Below are the code and all the weights of a small trained network. Each question names an input and a target symbol and asks about switching units off, where a switched-off unit gives its printed mean instead of its output.

import numpy as np


def w(rows, s, z=0):
    codes = np.array(rows[::2]) - 128.0
    scale = np.full(codes.shape[1], s)
    scale[-1] = z or s
    return codes * scale


def f(y):
    return np.maximum(y, 0)


def softmax(a):
    e = np.exp(a - a.max(-1, keepdims=True))
    return e / e.sum(-1, keepdims=True)


def log_softmax(a):
    a = a - a.max(-1, keepdims=True)
    return a - np.log(np.exp(a).sum(-1, keepdims=True))


def net(x, mask):
    ids = ['Πδζθμσω'.index(c) for c in x.split()]
    T = len(ids)
    res = E[ids] + P[:T]
    r = res
    for j in range(3):
        rows = slice(2 * j, 2 * j + 2)
        q, k, v = (r @ M[0][rows].T for M in (Q, K, V))
        z = softmax(np.where(np.tri(T) > 0, q @ k.T / 2**0.5, -1e9)) @ v
        o = O[0][rows]
        res = res + np.where(mask[j], z, o[:, -1]) @ o[:, :-1]
    y = f(res @ A[0][:, :-1].T + A[0][:, -1])
    res = res + np.where(mask[3:19], y, B[0][:, -1]) @ B[0][:, :-1]
    return log_softmax(res[-1] @ U[:, :-1].T + U[:, -1])


Q, K, V, O, A, B = {}, {}, {}, {}, {}, {}
E = w([
[83,127,184,68,108,101,71,156],'Π',
[122,88,202,238,135,231,136,82],'δ',
[187,42,152,188,130,150,159,167],'ζ',
[124,68,31,150,190,196,150,78],'θ',
[10,63,142,173,178,141,139,145],'μ',
[171,163,55,120,151,82,139,205],'σ',
[165,55,153,73,169,67,72,162],'ω',
],0.013)
P = w([
[135,172,76,214,152,57,155,18],'0',
[104,91,132,64,238,174,160,167],'1',
[175,104,64,166,92,151,25,155],'2',
[211,140,145,132,58,122,179,79],'3',
[119,106,141,64,236,171,152,186],'4',
[149,127,101,149,30,158,60,187],'5',
[195,131,152,124,69,134,146,66],'6',
[111,114,142,52,235,177,139,181],'7',
[69,90,80,167,68,112,105,176],'8',
[192,110,133,116,93,129,146,68],'9',
[100,106,160,78,250,184,151,186],'10',
],0.011)
Q[0] = w([
[61,115,129,136,255,192,153,209],'H0',
[98,144,102,144,76,74,74,78],'H0',
[129,133,178,50,232,195,127,222],'H1',
[116,116,92,101,53,90,125,106],'H1',
[173,70,114,217,16,124,127,60],'H2',
[131,147,175,104,90,50,144,82],'H2',
],0.0089)
K[0] = w([
[82,117,93,192,153,70,109,119],'H0',
[51,131,139,48,84,154,86,162],'H0',
[106,168,125,147,195,32,120,88],'H1',
[171,121,139,53,116,142,87,223],'H1',
[143,84,161,140,82,254,153,156],'H2',
[171,135,187,108,75,119,89,179],'H2',
],0.0099)
V[0] = w([
[90,203,117,153,102,152,191,103],'H0',
[205,115,149,172,77,123,173,127],'H0',
[2,106,194,171,138,167,197,122],'H1',
[99,224,189,144,81,99,93,65],'H1',
[120,75,117,189,108,155,119,63],'H2',
[126,168,94,185,139,138,186,182],'H2',
],0.0099)
O[0] = w([
[87,147,105,186,98,160,112,54,77],'H0',
[93,23,116,175,119,97,225,119,172],'H0',
[88,173,248,124,65,176,121,109,132],'H1',
[129,126,184,97,148,47,110,79,80],'H1',
[165,137,148,133,135,223,92,130,254],'H2',
[104,71,139,186,154,150,85,104,141],'H2',
],0.011,0.0047)
A[0] = w([
[84,213,171,115,32,121,47,119,154],'N0',
[146,193,178,130,71,88,128,70,166],'N1',
[105,94,139,147,170,160,23,106,170],'N2',
[180,119,157,154,59,170,134,178,153],'N3',
[149,215,172,155,157,163,129,2,148],'N4',
[65,142,107,151,194,60,180,78,113],'N5',
[72,93,125,104,190,149,44,190,159],'N6',
[122,130,113,44,177,74,120,168,155],'N7',
[151,135,98,188,57,98,208,46,61],'N8',
[94,182,165,41,167,173,183,108,49],'N9',
[39,81,116,136,176,132,134,144,168],'N10',
[205,172,89,103,128,70,222,93,253],'N11',
[111,86,187,117,170,120,168,166,178],'N12',
[142,90,181,127,140,84,171,82,161],'N13',
[117,78,163,74,243,104,167,134,65],'N14',
[95,99,161,137,85,129,205,142,140],'N15',
],0.0091,0.0038)
B[0] = w([
[169,92,88,212,82,150,193,88,208],'N0',
[74,77,160,125,103,177,119,139,171],'N1',
[112,125,85,110,146,50,54,152,235],'N2',
[154,118,128,142,144,56,78,144,254],'N3',
[126,123,148,104,110,166,153,135,216],'N4',
[114,75,158,118,140,112,87,98,167],'N5',
[111,145,168,182,157,117,142,162,251],'N6',
[151,108,85,175,92,163,174,87,230],'N7',
[123,166,209,183,254,159,67,101,155],'N8',
[148,90,215,84,166,114,91,70,175],'N9',
[117,131,93,174,77,109,158,187,208],'N10',
[90,114,152,82,165,151,63,164,191],'N11',
[160,178,102,81,118,130,172,42,225],'N12',
[116,107,77,87,87,29,61,120,184],'N13',
[219,216,148,119,101,126,130,95,223],'N14',
[53,100,77,126,73,138,140,103,188],'N15',
],0.0085,0.0092)
U = w([
[174,139,144,42,172,75,99,69,64],'Π',
[59,52,90,4,88,111,106,96,252],'δ',
[106,141,56,176,1,164,240,129,106],'ζ',
[102,134,166,103,181,80,31,207,153],'θ',
[142,114,206,108,151,164,150,121,55],'μ',
[143,122,95,193,105,63,124,117,143],'σ',
[166,185,90,124,165,234,205,74,105],'ω',
],0.0077,0.0025)

Each question gives the input, a string of symbols that net reads in full, and the target symbol t.
The units are the heads (2 rows each of Q, K, V and O) and the neurons (one row each of A and B). Each row of codes is followed by its name. A weight is (code - 128) times the scale printed after its matrix; where a second scale follows, it is the last column's (O, A, B and U).
mask holds one flag per unit, heads first, then neurons. A switched-off unit (its flag False) gives its mean, the last column of its rows in O or B, instead of its output. The means were averaged over made-up inputs and are rounded, as every weight is.
A unit's drop is (log p(t) with every unit on - log p(t) with that unit switched off) / (log p(t) with every unit on - log p(t) with every unit switched off).
most important unit: the unit with the biggest drop
top k neurons: the k neurons with the biggest drops, biggest first
heads that matter: for each layer, one digit per head in row order, 1 if its drop is at least 0.15 and else 0, layers parted by /
input Π δ σ θ ω δ Π Π ω ζ ζ, target Π: most important unit => H1
input μ ζ θ Π Π σ ω μ δ ζ ζ, target μ: heads that matter => 110
input Π ω δ ζ μ Π ω θ, target Π: heads that matter => 010
input ζ μ σ, target θ: heads that matter => 100
input δ ω ω θ μ δ θ θ θ Π ζ, target δ: heads that matter => 110
input ζ Π ζ δ δ θ, target θ: heads that matter => 001
input δ ω μ ζ μ Π ζ Π, target δ: top 3 neurons => [N9; N13; N1]
input Π θ Π ω ζ μ ω σ Π, target ζ: top 2 neurons => [N7; N2]
input ω δ Π σ μ Π θ ω δ Π μ, target ω: top 2 neurons => [N14; N12]
input ω Π δ δ δ δ σ, target θ: heads that matter => 000
input ω Π Π δ ω ω ω ω, target ω: heads that matter => 000
input ω ω μ Π ζ θ, target θ: heads that matter => 100
input μ σ ω ζ δ σ μ θ, target μ: heads that matter => 010
input σ ζ θ σ θ, target σ: most important unit => H2
input Π σ ζ μ ω, target Π: heads that matter => 010
input δ ω Π ζ ζ σ Π ζ μ, target θ: top 2 neurons => [N7; N2]
input ζ Π θ δ δ, target ζ: top 2 neurons => [N10; N15]
input ζ θ σ δ, target μ: top 2 neurons => [N8; N4]
input σ θ σ σ θ Π θ Π, target σ: top 2 neurons => [N10; N7]
input σ ω δ ω Π δ δ σ Π ζ σ, target σ: most important unit => H2
